[[-54  36   4  -9]
 [-29   2 -23  -7]
 [-31  66   5  10]
 [-34  43  -4   3]
 [-19  48  -7   7]]
->
[[-54  36   4  -9]
 [-31  66   5  10]
 [-19  48  -7   7]]

[[ 12  -9]
 [-15 -28]
 [ 33   5]
 [-22  10]
 [-32 -35]
 [-31   5]
 [ 11 -39]
 [-32 -87]]
->
[[ 12  -9]
 [ 33   5]
 [-32 -35]
 [ 11 -39]]

[[-72 -24   2  -5  17 -21  34]
 [-34 -14 -68 -30  35  26 -13]
 [ 51 -19   0 -55   6  -7 -36]
 [ -3  12  40 -51 -15  38  25]
 [-74  30 -29  -7  18  51 -72]
 [-56  67   4 -44 -12  -6 -70]
 [-60 -46  58  37  52   1 -59]]
->
[[-72 -24   2  -5  17 -21  34]
 [ 51 -19   0 -55   6  -7 -36]
 [-74  30 -29  -7  18  51 -72]
 [-60 -46  58  37  52   1 -59]]

[[ 79  79 -82 -84 -86]
 [ 23  23  -2  -3  -5]
 [ 53  54 -59 -58 -59]
 [ 37  37 -61 -65 -65]]
->
[[ 79  79 -82 -84 -86]
 [ 53  54 -59 -58 -59]]

[[-11  -1 -57 -10 -78  45 -35  20   6]
 [ 13   5  62  12  85 -50  38 -16  -8]
 [-12  -2 -60 -11 -82  48 -37  20   7]
 [ 10   1  58  11  79 -45  34 -21  -8]
 [ 12   4  63  12  86 -50  38 -19  -8]]
->
[[-11  -1 -57 -10 -78  45 -35  20   6]
 [-12  -2 -60 -11 -82  48 -37  20   7]
 [ 12   4  63  12  86 -50  38 -19  -8]]

[[-43  -4  23   4  -1 -21  -2]
 [ 53  21 -37   0   5 -16  21]
 [ 26   2 -22   6  32 -32 -42]
 [ 61  16 -37  -4 -81  -6  -4]
 [  2 -14  -4   9 -28 -42  -2]
 [-25  16  -3  75 -30  -6 -23]]
->
[[-43  -4  23   4  -1 -21  -2]
 [ 26   2 -22   6  32 -32 -42]
 [  2 -14  -4   9 -28 -42  -2]]
---
[[  5  -5  -5  -4  -5   5   5   5  -4   5  -4   5   5 -12 -13]
 [-73  81  82  82  82 -73 -73 -73  81 -73  82 -73 -73  81  81]
 [-51  55  56  56  56 -52 -51 -51  56 -51  56 -51 -51  54  53]
 [-57  58  58  59  58 -57 -57 -57  59 -57  59 -57 -57  56  56]
 [-67  82  82  82  82 -67 -67 -67  81 -67  82 -67 -67  88  89]]
->
[[-13  81  53  56  89]
 [-12  81  54  56  88]
 [  5 -73 -51 -57 -67]
 [  5 -73 -51 -57 -67]
 [ -4  82  56  59  82]
 [  5 -73 -51 -57 -67]
 [ -4  81  56  59  81]
 [  5 -73 -51 -57 -67]
 [  5 -73 -51 -57 -67]
 [  5 -73 -52 -57 -67]
 [ -5  82  56  58  82]
 [ -4  82  56  59  82]
 [ -5  82  56  58  82]
 [ -5  81  55  58  82]
 [  5 -73 -51 -57 -67]]

[[-54  36 -49   2 -42  13  23  22  11 -21 -27 -38  22  38]
 [-31  80 -61 -48 -82 -25 -26  53 -46  43 -44 -20  11 -66]
 [-46  36 -55  -3 -42 -16  23  44  45 -11 -21 -22  25  53]
 [-61  22 -38 -18 -23 -16  53  26  45  11 -16 -25  29  68]]
->
[[ 38 -66  53  68]
 [ 22  11  25  29]
 [-38 -20 -22 -25]
 [-27 -44 -21 -16]
 [-21  43 -11  11]
 [ 11 -46  45  45]
 [ 22  53  44  26]
 [ 23 -26  23  53]
 [ 13 -25 -16 -16]
 [-42 -82 -42 -23]
 [  2 -48  -3 -18]
 [-49 -61 -55 -38]
 [ 36  80  36  22]
 [-54 -31 -46 -61]]

[[-12 -10  58  34 -51  32  36  47 -17]
 [-13 -10  62  36 -54  33  38  50 -18]
 [-13 -10  62  36 -54  33  38  50 -18]
 [ 15  13 -74 -44  65 -40 -45 -60  22]
 [ 14  12 -70 -41  62 -38 -43 -57  21]
 [ 14  12 -69 -40  60 -37 -42 -56  21]
 [ 15  12 -73 -43  64 -40 -45 -59  22]
 [-12 -10  59  35 -52  32  36  48 -18]
 [-11  -9  54  32 -47  29  33  44 -16]
 [ 15  12 -73 -43  64 -40 -45 -59  22]]
->
[[-17 -18 -18  22  21  21  22 -18 -16  22]
 [ 47  50  50 -60 -57 -56 -59  48  44 -59]
 [ 36  38  38 -45 -43 -42 -45  36  33 -45]
 [ 32  33  33 -40 -38 -37 -40  32  29 -40]
 [-51 -54 -54  65  62  60  64 -52 -47  64]
 [ 34  36  36 -44 -41 -40 -43  35  32 -43]
 [ 58  62  62 -74 -70 -69 -73  59  54 -73]
 [-10 -10 -10  13  12  12  12 -10  -9  12]
 [-12 -13 -13  15  14  14  15 -12 -11  15]]

[[ 13 -39 -24   6   9  24 -41 -16  -6  32   8 -50   3  21  31 -38]
 [-18 -18 -16 -14 -19   6  16  26 -10  11 -14  29  -1  -6 -32  13]
 [-21  18 -10  16 -44  19  46 -10  24 -10 -14   3   3  27 -64  17]
 [-13  -9   1 -25   0  18  26  33 -10   5 -15  20  -1 -18 -26   7]]
->
[[-38  13  17   7]
 [ 31 -32 -64 -26]
 [ 21  -6  27 -18]
 [  3  -1   3  -1]
 [-50  29   3  20]
 [  8 -14 -14 -15]
 [ 32  11 -10   5]
 [ -6 -10  24 -10]
 [-16  26 -10  33]
 [-41  16  46  26]
 [ 24   6  19  18]
 [  9 -19 -44   0]
 [  6 -14  16 -25]
 [-24 -16 -10   1]
 [-39 -18  18  -9]
 [ 13 -18 -21 -13]]

[[ 62 -34 -16 -22 -22  25 -41   6  21]
 [ 50 -30 -14 -23 -21  28 -29   2  -7]
 [ 53 -48 -33  24 -15   9 -52  20  29]
 [ 34   4   4 -25  -5   0 -22  -2  73]
 [ 26 -36 -31  43  -5  -6 -40  22  28]]
->
[[ 21  -7  29  73  28]
 [  6   2  20  -2  22]
 [-41 -29 -52 -22 -40]
 [ 25  28   9   0  -6]
 [-22 -21 -15  -5  -5]
 [-22 -23  24 -25  43]
 [-16 -14 -33   4 -31]
 [-34 -30 -48   4 -36]
 [ 62  50  53  34  26]]

[[ 31  -3  14  34  54 -25 -12  35   1 -33  56]
 [-41 -54 -29  39  -6  11 -31  52  13  74  25]
 [-31   1 -21  52 -66  23  22  31  28 -15   2]
 [-13  34 -66 -88 -13 -58  13   1  29  24 -38]
 [-43   2  22  45 -14 -36 -52 -40 -24  55  16]]
->
[[ 56  25   2 -38  16]
 [-33  74 -15  24  55]
 [  1  13  28  29 -24]
 [ 35  52  31   1 -40]
 [-12 -31  22  13 -52]
 [-25  11  23 -58 -36]
 [ 54  -6 -66 -13 -14]
 [ 34  39  52 -88  45]
 [ 14 -29 -21 -66  22]
 [ -3 -54   1  34   2]
 [ 31 -41 -31 -13 -43]]

[[-78   0 -53  14  43  19]
 [-12 -32 -39  -9 -35   1]
 [ 58 -18  19 -18 -23  -5]
 [  7  35  28   4  -9  30]
 [-20 -58  39   0  -3  -8]
 [ 13 -14 -21  12 -26 -26]
 [-62 -12 -22 -21 -17 -51]
 [ 42 -10  -2  38  10 -25]
 [-60 -11  25 -22  17 -33]
 [ 20  -7 -10  36 -48  41]]
->
[[ 19   1  -5  30  -8 -26 -51 -25 -33  41]
 [ 43 -35 -23  -9  -3 -26 -17  10  17 -48]
 [ 14  -9 -18   4   0  12 -21  38 -22  36]
 [-53 -39  19  28  39 -21 -22  -2  25 -10]
 [  0 -32 -18  35 -58 -14 -12 -10 -11  -7]
 [-78 -12  58   7 -20  13 -62  42 -60  20]]
